Below are the code and all the weights of a small trained network. Each question names an input and a class and asks about switching units off, where a switched-off unit gives its printed mean instead of its output.

import numpy as np


def w(rows, s, z=0):
    codes = np.array(rows[::2]) - 128.0
    scale = np.full(codes.shape[1], s)
    scale[-1] = z or s
    return codes * scale


def f(y):
    return y / 2 * (1 + np.tanh(0.7978845608 * (y + 0.044715 * y**3)))


def log_softmax(a):
    a = a - a.max(-1, keepdims=True)
    return a - np.log(np.exp(a).sum(-1, keepdims=True))


def net(x, mask):
    res = np.array(x, float).reshape(1, 3) / 4 @ E
    y = f(res @ A[0][:, :-1].T + A[0][:, -1])
    res = res + np.where(mask, y, B[0][:, -1]) @ B[0][:, :-1]
    return log_softmax(res[-1] @ U[:, :-1].T + U[:, -1])


A, B = {}, {}
E = w([
[104,157,122,133,156,127,108,37,199,184],'x0',
[149,142,82,188,4,124,240,201,186,153],'x1',
[53,174,146,139,78,158,203,63,54,94],'x2',
],0.013)
A[0] = w([
[89,142,146,127,111,147,157,139,3,40,122],'neuron 0',
[193,106,104,135,91,127,167,235,120,103,107],'neuron 1',
[170,107,171,98,164,103,56,125,92,119,189],'neuron 2',
[145,137,146,113,173,89,67,119,158,118,142],'neuron 3',
[105,122,154,118,126,165,148,124,96,131,135],'neuron 4',
[144,104,146,83,173,105,103,164,95,60,73],'neuron 5',
[96,163,138,94,131,135,134,100,120,128,96],'neuron 6',
[212,80,92,142,130,90,102,241,187,156,151],'neuron 7',
[120,131,117,102,176,137,75,78,156,153,118],'neuron 8',
[117,165,113,144,137,139,132,91,163,182,2],'neuron 9',
[162,102,141,101,212,125,50,100,118,122,107],'neuron 10',
[183,117,108,117,137,100,109,162,151,122,60],'neuron 11',
[126,164,103,165,83,134,158,119,166,146,31],'neuron 12',
[135,137,100,119,178,113,114,106,124,118,47],'neuron 13',
[133,110,127,119,153,115,129,109,127,129,41],'neuron 14',
[150,133,93,131,106,122,125,141,137,157,3],'neuron 15',
[120,103,146,105,161,115,104,107,136,136,41],'neuron 16',
],0.017,0.0087)
B[0] = w([
[177,56,132,61,192,172,89,77,109,125,235],'neuron 0',
[100,171,143,161,122,46,153,183,117,74,224],'neuron 1',
[149,126,88,135,110,172,133,75,140,153,228],'neuron 2',
[111,155,114,109,91,127,103,92,108,158,204],'neuron 3',
[152,107,97,154,136,136,120,94,120,125,161],'neuron 4',
[142,97,171,168,151,117,160,50,158,148,188],'neuron 5',
[136,109,128,142,157,133,154,88,141,131,158],'neuron 6',
[177,58,250,119,166,176,152,122,147,171,254],'neuron 7',
[125,161,141,117,104,73,95,143,171,138,205],'neuron 8',
[148,134,124,83,191,77,154,106,118,59,155],'neuron 9',
[97,164,74,113,80,197,91,130,123,136,243],'neuron 10',
[131,105,174,126,140,160,131,129,118,192,169],'neuron 11',
[87,148,98,167,100,165,183,116,154,168,175],'neuron 12',
[127,126,123,172,105,146,107,190,111,118,156],'neuron 13',
[114,143,125,103,125,136,134,167,102,130,137],'neuron 14',
[156,125,136,139,164,152,141,137,93,118,140],'neuron 15',
[117,139,107,126,99,153,122,215,100,115,164],'neuron 16',
],0.016,0.026)
U = w([
[92,163,91,177,60,120,131,190,110,110,126],'0',
[89,177,56,131,92,134,123,108,123,117,170],'1',
[135,128,120,105,119,165,83,103,125,153,69],'2',
[144,94,157,123,162,137,138,93,117,118,189],'3',
[154,96,142,89,169,98,83,176,86,50,9],'4',
[88,191,166,130,125,7,105,121,167,136,128],'5',
[123,133,166,177,113,105,170,236,129,111,149],'6',
],0.018,0.012)

Each question gives the input, the list of numbers given to net, and the class t.
The units are the neurons (one row each of A and B). Each row of codes is followed by its name. A weight is (code - 128) times the scale printed after its matrix; where a second scale follows, it is the last column's (A, B and U).
mask holds one flag per neuron, in row order. A switched-off neuron (its flag False) gives its mean, the last column of its row in B, instead of its output. The means were averaged over made-up inputs and are rounded, as every weight is.
A unit's drop is (log p(t) with every unit on - log p(t) with that unit switched off) / (log p(t) with every unit on - log p(t) with every unit switched off).
The circuit of an input: a set's keep is (log p(t) with only the set's units on - log p(t) with every unit switched off) / (log p(t) with every unit on - log p(t) with every unit switched off). Starting from the 12 units with the biggest drops (on a tie, the unit counted first), units are removed one at a time, each time the one whose removal leaves the highest keep (on an exact tie, the one counted first), for as long as the keep stays at least 0.8.
circuit, biggest first: the units of the circuit, biggest drop first
unit that matters most: the unit with the biggest drop
k most important neurons: the k neurons with the biggest drops, biggest first
drop when u is switched off: that unit's drop, to one decimal
input [-4,0,3], class 4: unit that matters most : neuron 7
input [-1,7,6], class 0: 4 most important neurons : (neuron 7; neuron 1; neuron 12; neuron 2)
input [-6,7,8], class 4: circuit, biggest first : (neuron 0; neuron 1)
input [6,2,1], class 5: circuit, biggest first : (neuron 10; neuron 7)
input [-8,-5,-2], class 2: 2 most important neurons : (neuron 10; neuron 2)
input [-7,0,5], class 4: 2 most important neurons : (neuron 7; neuron 2)
input [-4,-6,4], class 2: 2 most important neurons : (neuron 7; neuron 10)
input [-1,-4,3], class 2: 2 most important neurons : (neuron 7; neuron 1)
input [-4,3,-8], class 6: 2 most important neurons : (neuron 1; neuron 0)
input [7,2,1], class 5: 4 most important neurons : (neuron 10; neuron 0; neuron 7; neuron 2)
input [5,-2,1], class 1: 3 most important neurons : (neuron 7; neuron 1; neuron 0)
input [-5,1,0], class 4: 2 most important neurons : (neuron 1; neuron 2)
input [-5,7,5], class 6: 2 most important neurons : (neuron 1; neuron 12)
input [-6,1,-3], class 6: circuit, biggest first : (neuron 1)
input [6,0,-3], class 5: 3 most important neurons : (neuron 0; neuron 8; neuron 2)
input [5,7,4], class 1: 2 most important neurons : (neuron 7; neuron 1)
input [-7,4,4], class 4: drop when neuron 0 is switched off : 1.0
input [-1,6,3], class 6: drop when neuron 10 is switched off : 0.6
input [2,8,-8], class 6: drop when neuron 1 is switched off : 0.9
input [-7,3,8], class 4: unit that matters most : neuron 0
